Each row has a name. Each question is about the rows just above it.

vud: [-37 -52 -83  29]
Piz: [-55 -59 -27  17]
kuvis: [ -7  49  36 -85]
San: [ -5  46  34 -78]
runi: [ 67 -27  12   1]
bopu: [ 19  -5   2 -21]
ral: [-55 -27  13   1]
tukon: [ -7  49  35 -96]
fod: [ 61 -25  11 -10]
Dosal: [ 82 -27  14   7]
nodu: [ -5  46  34 -79]
[-55 -59 -27  17] is in which row?
Piz
After [49 36], its row goes on with
[-85]
Go on from [-27  14] to the end of its row.
[7]
Go on from [-7 49 36] to the end of its row.
[-85]
After [ 61 -25  11], its row goes on with
[-10]

zuse: [-76  57 -31 -20]
depam: [-101   14   -7  -23]
lufu: [ 15 -43 -38  45]
Dekin: [ 83 -30  44  -2]
Pizu: [ 24  45 -35  14]
Mafin: [ 24  46  -9 -13]
Go on from [46 -9] to the end of its row.
[-13]
Go on from [-76  57 -31] to the end of its row.
[-20]
Go on from [ 15 -43] to the end of its row.
[-38  45]
The rest of the row after [24 46]:
[ -9 -13]

pidus: [ 13  88 -42  48]
Kime: [ 13  88 -16  -5]
potud: [ 13  88 -41 -25]
sano: [ 13  56  56 -24]
rorug: [-11  57 -43  59]
After [ 57 -43], its row goes on with
[59]
After [56 56], its row goes on with
[-24]
Go on from [13 56 56] to the end of its row.
[-24]
Go on from [ 13  88 -16] to the end of its row.
[-5]
The rest of the row after [ 13  88 -41]:
[-25]
Go on from [ 13  88 -42] to the end of its row.
[48]

zovu: [40 50 46 47 11]
Lof: [ 67  46  54 113  28]
nedor: [63 44 54 90 24]
vugu: [ 66  48  45 113  -7]
Vuk: [ 66  48  45 113  -8]
muz: [ 35  48  46 113  29]
After [40 50], its row goes on with
[46 47 11]
Go on from [ 46  54 113] to the end of its row.
[28]
After [63 44 54 90], its row goes on with
[24]
Which row holds [63 44 54 90 24]?
nedor
The rest of the row after [67 46]:
[ 54 113  28]
The rest of the row after [ 48  46 113]:
[29]
[ 35  48  46 113  29] is in which row?
muz

Dib: [-28 -19  14   8 -36  17 -49 -57  -1  58 -22  49 -18   5 -38  13  69 -12
  -5  30  34  -9  46  44  89 -56 -51  19  70 -48  18  -4 -59  42   3 -14
  27  12  28  26 -75 -35 -48 -33 -38  51]
losu: [-26  96  22 -10 -30  78 -18  59  11 -21 104 -11  79  -7 -16 -18 -19  10
 -38 -32   6 -26 -10   1 -45  44  12  11 -30  -9 -63  12  19  30  93 -24
  25  -8 -21  40  73   6   7  19 -19 -83]
gafa: [-27 105 -43  -8  23  15   3  44 -23 -33  13 -26  40 -30 -45  14 -17  56
   0 -50  -8   8  -4  54 -65  30  67  -9 -87  35 -16   0  25  24  48   3
  86  34  32 -12  71 -29 -33  51 -16 -52]
After [ 71 -29 -33  51 -16], its row goes on with
[-52]
The rest of the row after [-10   1]:
[-45  44  12  11 -30  -9 -63  12  19  30  93 -24  25  -8 -21  40  73   6
   7  19 -19 -83]

rigul: [-91 -45 -75  -9 -54 -31 -21  -4 -10 -20  64]
bosas: [-91 -45 -53  -9 -54 -31 -20  -4 -10 -20 -42]
Bamot: [-91 -45 -75  -9 -54 -31 -21  -4 -10 -20 -42]
gis: [-102   91   66   -2  118  -32  -20   -4  -10  -19   61]
Repi: [-62  84  67  -2 118  47 -10  -7 -10 -17  55]
Kubov: [-61  84  66  -2 122  53 -20  -8 -10 -19  61]
The rest of the row after [-62  84]:
[ 67  -2 118  47 -10  -7 -10 -17  55]
After [-20  -8 -10], its row goes on with
[-19  61]
The rest of the row after [118  47]:
[-10  -7 -10 -17  55]
After [-31 -20  -4 -10], its row goes on with
[-20 -42]
The rest of the row after [ -8 -10]:
[-19  61]

fol: [ 35 -27  28  30  83  29  29 -47   3   4  -2 -51  23  12  10   8 -42]
Miram: [-12   9   1   1 -63  41   2  20  86 -10 -69  36  13 -56 -88  -9  -3]
vamop: [ 32  29  28  30  51  29   3  20  53   0   9 -89  24  15  11  10 -33]
penab: [ 22  29  28  29  51   3 -16 -28  18  29 -13 -18  14  30   0 -19 -28]
rerok: [ 45 -37  55  21  95  29  40 -53  42   1   8 -63  10  30  66 -26 -55]
romes: [ -3  70   8  59  10  23 -58  32  11  11  46 -48  96  40  66 -27 -27]
buvod: [ 43 -26  39  49  84  35  19 -47   3   5  -1 -57   7  13 -11  21 -38]
The rest of the row after [-58  32  11  11]:
[ 46 -48  96  40  66 -27 -27]
Go on from [ 66 -27] to the end of its row.
[-27]
Go on from [41  2 20] to the end of its row.
[ 86 -10 -69  36  13 -56 -88  -9  -3]
The rest of the row after [-37  55  21  95  29]:
[ 40 -53  42   1   8 -63  10  30  66 -26 -55]
Go on from [10 30] to the end of its row.
[ 66 -26 -55]
The rest of the row after [29 28 29 51]:
[  3 -16 -28  18  29 -13 -18  14  30   0 -19 -28]
Go on from [-47   3   4] to the end of its row.
[ -2 -51  23  12  10   8 -42]

pek: [-27 -56  15 -15 -18  -2  34 -10  68   8 -49  -3 -28]
fub: [-29 -82  25  10  13   7  32  37  72  24 -28   9 -33]
kef: [ 60 -77  55  -8  85  75 -27   8   2   7 -49 -53 -74]
Sase: [ 61 -77  68 -13  41  71 -22  19  27 123  72 -39 -70]
mavug: [-27 -55  24  -7 -18   5  36   8  77  16 -38   3 -30]
vom: [-27 -79  -7 -11  29   6  34 -11  68   8 -49 -14 -29]
bige: [-17 -96 -15 -11  68  24  21 -21  23  -3 -88 -24 -35]
Go on from [ 21 -21] to the end of its row.
[ 23  -3 -88 -24 -35]
Go on from [123  72 -39] to the end of its row.
[-70]
Go on from [-27 -55] to the end of its row.
[ 24  -7 -18   5  36   8  77  16 -38   3 -30]
After [ 34 -10  68   8 -49], its row goes on with
[ -3 -28]
The rest of the row after [ 61 -77]:
[ 68 -13  41  71 -22  19  27 123  72 -39 -70]

